Here is a tiny trained network, its code and every weight. The questions are about switching its units off for an input and a class, where a switched-off unit gives its printed mean instead of its output.

import numpy as np


def w(rows, s, z=0):
    codes = np.array(rows[::2]) - 128.0
    scale = np.full(codes.shape[1], s)
    scale[-1] = z or s
    return codes * scale


def f(y):
    return y / 2 * (1 + np.tanh(0.7978845608 * (y + 0.044715 * y**3)))


def log_softmax(a):
    a = a - a.max(-1, keepdims=True)
    return a - np.log(np.exp(a).sum(-1, keepdims=True))


def net(x, mask):
    res = np.array(x, float).reshape(1, 6) / 4 @ E
    y = f(res @ A[0][:, :-1].T + A[0][:, -1])
    res = res + np.where(mask, y, B[0][:, -1]) @ B[0][:, :-1]
    return log_softmax(res[-1] @ U[:, :-1].T + U[:, -1])


A, B = {}, {}
E = w([
[118,208,130,220,90,137,196],'x0',
[132,219,114,115,176,148,98],'x1',
[169,147,120,139,47,124,53],'x2',
[72,159,141,152,104,39,91],'x3',
[135,162,138,75,38,112,198],'x4',
[100,156,9,141,126,114,143],'x5',
],0.011)
A[0] = w([
[116,199,160,161,36,58,185,247],'n1',
[48,121,136,31,77,57,142,202],'n2',
[59,107,113,22,78,1,148,132],'n3',
[91,91,216,92,161,186,143,70],'n4',
[218,164,60,130,107,239,169,184],'n5',
[119,105,178,51,169,212,96,166],'n6',
[186,179,135,93,126,133,208,128],'n7',
[229,61,136,70,120,199,188,217],'n8',
[212,158,125,30,244,142,62,249],'n9',
[188,99,153,115,58,95,78,112],'n10',
[70,184,171,164,166,81,101,226],'n11',
[113,101,133,175,172,107,39,126],'n12',
[36,207,89,177,176,98,132,253],'n13',
[134,96,120,134,188,181,179,122],'n14',
[90,193,206,134,88,63,138,213],'n15',
[70,194,235,66,86,105,154,109],'n16',
[121,143,92,169,93,126,99,140],'n17',
[179,155,112,77,100,207,153,175],'n18',
],0.0098,0.0043)
B[0] = w([
[130,168,48,123,136,112,71,253],'n1',
[205,99,120,61,209,59,127,206],'n2',
[161,74,122,102,192,77,134,212],'n3',
[129,163,35,134,174,147,227,178],'n4',
[70,152,132,92,89,82,67,217],'n5',
[177,191,125,152,170,114,120,204],'n6',
[78,116,140,112,108,103,101,180],'n7',
[142,169,194,154,170,94,132,237],'n8',
[237,164,96,112,191,76,27,245],'n9',
[152,122,129,172,156,130,154,179],'n10',
[174,73,122,244,138,188,132,202],'n11',
[164,65,154,129,115,102,51,183],'n12',
[161,122,2,197,146,211,205,243],'n13',
[83,141,156,207,127,119,137,177],'n14',
[232,146,74,148,150,186,92,209],'n15',
[169,154,65,125,153,151,88,195],'n16',
[173,103,89,130,79,172,109,160],'n17',
[131,125,190,118,133,69,80,190],'n18',
],0.009,0.012)
U = w([
[149,62,225,178,75,170,103,53],'0',
[40,129,150,169,133,212,173,110],'1',
[119,118,168,48,111,196,169,2],'2',
[99,163,68,75,36,113,106,94],'3',
[179,158,56,188,182,125,127,156],'4',
[90,147,245,177,143,71,227,102],'5',
[144,61,142,58,146,66,211,109],'6',
[168,123,170,81,170,9,63,203],'7',
],0.011,0.0041)

Each question gives the input, the list of numbers given to net, and the class t.
The units are the neurons (one row each of A and B). Each row of codes is followed by its name. A weight is (code - 128) times the scale printed after its matrix; where a second scale follows, it is the last column's (A, B and U).
mask holds one flag per neuron, in row order. A switched-off neuron (its flag False) gives its mean, the last column of its row in B, instead of its output. The means were averaged over made-up inputs and are rounded, as every weight is.
A unit's drop is (log p(t) with every unit on - log p(t) with that unit switched off) / (log p(t) with every unit on - log p(t) with every unit switched off).
The circuit of an input: a set's keep is (log p(t) with only the set's units on - log p(t) with every unit switched off) / (log p(t) with every unit on - log p(t) with every unit switched off). Starting from the 12 units with the biggest drops (on a tie, the unit counted first), units are removed one at a time, each time the one whose removal leaves the highest keep (on an exact tie, the one counted first), for as long as the keep stays at least 0.8.
units of the circuit, in order: the units of the circuit, biggest drop first
unit that matters most: the unit with the biggest drop
k most important neurons: the k neurons with the biggest drops, biggest first
drop when u is switched off: that unit's drop, to one decimal
input [0,-4,-4,-6,6,1], class 5: unit that matters most : n9
input [-6,-6,-2,-8,2,-4], class 7: 3 most important neurons : (n13; n9; n8)
input [-4,-5,-1,-1,-6,-2], class 7: 2 most important neurons : (n13; n12)
input [8,-6,-8,0,-3,-1], class 1: 2 most important neurons : (n9; n2)
input [-8,-8,-8,-1,4,3], class 6: units of the circuit, in order : (n9; n1)
input [1,0,-7,-7,-2,-4], class 7: 2 most important neurons : (n13; n9)
input [4,0,-1,-7,-4,-8], class 7: 2 most important neurons : (n13; n9)
input [1,-8,-2,-2,6,-5], class 7: 2 most important neurons : (n13; n8)
input [-6,-8,1,-5,-7,2], class 7: drop when n13 is switched off : 0.6
input [6,-2,-1,-5,7,-6], class 7: drop when n7 is switched off : 0.1
input [5,-4,-5,-8,-4,5], class 1: drop when n9 is switched off : 0.1
